Here is a tiny trained network, its code and every weight. The questions are about switching its units off for an input and a class, where a switched-off unit gives its printed mean instead of its output.

import numpy as np


def w(rows, s, z=0):
    codes = np.array(rows[::2]) - 128.0
    scale = np.full(codes.shape[1], s)
    scale[-1] = z or s
    return codes * scale


def norm(h):
    return h / np.sqrt((h * h).mean(-1, keepdims=True) + 1e-5)


def f(y):
    return np.maximum(y, 0)


def log_softmax(a):
    a = a - a.max(-1, keepdims=True)
    return a - np.log(np.exp(a).sum(-1, keepdims=True))


def net(x, mask):
    res = np.array(x, float).reshape(1, 2) / 4 @ E
    u = 0
    for l in range(4):
        y = f(norm(res) @ A[l][:, :-1].T + A[l][:, -1])
        res = res + np.where(mask[u : u + 5], y, B[l][:, -1]) @ B[l][:, :-1]
        u += 5
    return log_softmax(norm(res)[-1] @ U[:, :-1].T + U[:, -1])


A, B = {}, {}
E = w([
[191,211,187,76,130,121,132,3,77],'x0',
[47,141,41,49,128,191,146,136,86],'x1',
],0.0041)
A[0] = w([
[149,153,132,116,88,124,163,123,164,39],'L0N0',
[192,152,177,154,162,76,75,110,137,127],'L0N1',
[111,156,116,67,120,178,146,97,67,105],'L0N2',
[164,88,158,128,155,106,177,94,184,19],'L0N3',
[142,150,142,151,243,83,84,111,1,2],'L0N4',
],0.0049,0.009)
B[0] = w([
[217,137,205,147,152,82,133,111,178,128],'L0N0',
[78,100,129,170,80,115,164,155,137,254],'L0N1',
[85,83,125,165,107,103,147,180,127,239],'L0N2',
[209,134,184,168,255,119,146,126,247,128],'L0N3',
[79,179,116,130,93,126,103,133,196,128],'L0N4',
],0.0062,0.0034)
A[1] = w([
[138,182,150,87,116,127,153,72,83,104],'L1N0',
[255,117,176,118,237,125,47,173,115,2],'L1N1',
[125,137,84,53,180,180,86,106,113,115],'L1N2',
[143,165,155,94,136,121,147,75,84,103],'L1N3',
[85,89,114,156,97,111,161,170,128,138],'L1N4',
],0.007,0.0098)
B[1] = w([
[125,70,144,76,139,139,66,137,148,171],'L1N0',
[89,1,218,85,163,32,88,145,231,128],'L1N1',
[131,152,185,203,98,80,177,104,123,156],'L1N2',
[138,70,131,88,143,152,66,115,149,161],'L1N3',
[181,178,156,97,144,135,109,69,140,254],'L1N4',
],0.0059,0.0078)
A[2] = w([
[62,153,83,69,118,160,206,120,30,100],'L2N0',
[129,182,44,86,240,1,252,167,70,2],'L2N1',
[101,129,114,98,140,139,142,125,83,97],'L2N2',
[133,93,60,155,219,138,57,228,172,90],'L2N3',
[153,200,162,92,113,131,131,49,137,142],'L2N4',
],0.0067,0.0087)
B[2] = w([
[116,121,198,208,71,66,205,164,184,215],'L2N0',
[161,70,172,152,208,2,178,45,95,131],'L2N1',
[144,105,138,147,115,105,147,129,146,152],'L2N2',
[164,115,160,46,138,170,81,32,71,196],'L2N3',
[101,144,66,111,148,171,124,175,121,254],'L2N4',
],0.0076,0.0064)
A[3] = w([
[96,118,144,202,85,64,164,129,92,35],'L3N0',
[115,176,1,143,170,140,136,191,118,3],'L3N1',
[159,128,176,217,139,51,139,112,133,80],'L3N2',
[105,148,40,128,123,144,136,191,134,119],'L3N3',
[127,83,121,47,134,169,75,109,101,36],'L3N4',
],0.0089,0.0044)
B[3] = w([
[88,57,194,121,41,163,187,111,165,208],'L3N0',
[144,243,7,194,217,2,109,185,26,194],'L3N1',
[48,121,126,158,73,142,200,184,118,229],'L3N2',
[122,153,90,135,191,74,90,142,73,192],'L3N3',
[190,126,94,31,174,186,59,33,131,255],'L3N4',
],0.008,0.0069)
U = w([
[45,73,228,220,20,156,243,185,192,234],'0',
[212,84,137,23,173,212,33,27,147,144],'1',
[120,238,2,206,235,20,104,212,73,1],'2',
],0.0092,0.0031)

Each question gives the input, the list of numbers given to net, and the class t.
The units are the neurons (one row each of A and B). Each row of codes is followed by its name. A weight is (code - 128) times the scale printed after its matrix; where a second scale follows, it is the last column's (A, B and U).
mask holds one flag per neuron, layer by layer. A switched-off neuron (its flag False) gives its mean, the last column of its row in B, instead of its output. The means were averaged over made-up inputs and are rounded, as every weight is.
A unit's drop is (log p(t) with every unit on - log p(t) with that unit switched off) / (log p(t) with every unit on - log p(t) with every unit switched off).
The circuit of an input: a set's keep is (log p(t) with only the set's units on - log p(t) with every unit switched off) / (log p(t) with every unit on - log p(t) with every unit switched off). Starting from the 12 units with the biggest drops (on a tie, the unit counted first), units are removed one at a time, each time the one whose removal leaves the highest keep (on an exact tie, the one counted first), for as long as the keep stays at least 0.8.
circuit, biggest first: the units of the circuit, biggest drop first
unit that matters most: the unit with the biggest drop
k most important neurons: the k neurons with the biggest drops, biggest first
drop when u is switched off: that unit's drop, to one decimal
input [3,-2], class 2: circuit, biggest first -> (L2N3)
input [3,0], class 2: 2 most important neurons -> (L2N4; L0N1)
input [1,-3], class 2: 3 most important neurons -> (L1N4; L2N0; L2N4)
input [4,5], class 0: 2 most important neurons -> (L0N2; L2N0)
input [-7,-6], class 1: 2 most important neurons -> (L2N3; L2N0)
input [7,-7], class 0: 4 most important neurons -> (L0N1; L2N3; L1N4; L3N4)
input [-4,-3], class 1: 3 most important neurons -> (L2N0; L1N2; L0N1)
input [2,-2], class 2: 2 most important neurons -> (L0N1; L2N4)
input [3,-3], class 2: 2 most important neurons -> (L2N4; L2N0)
input [-1,3], class 2: 2 most important neurons -> (L1N4; L2N4)
input [3,-1], class 2: 2 most important neurons -> (L0N1; L2N4)
input [0,3], class 2: 2 most important neurons -> (L1N4; L2N4)
input [-1,5], class 0: drop when L2N0 is switched off -> 3.1
input [3,1], class 2: unit that matters most -> L0N2
input [-6,8], class 0: drop when L2N0 is switched off -> 6.2
input [-5,4], class 1: drop when L2N3 is switched off -> 4.2
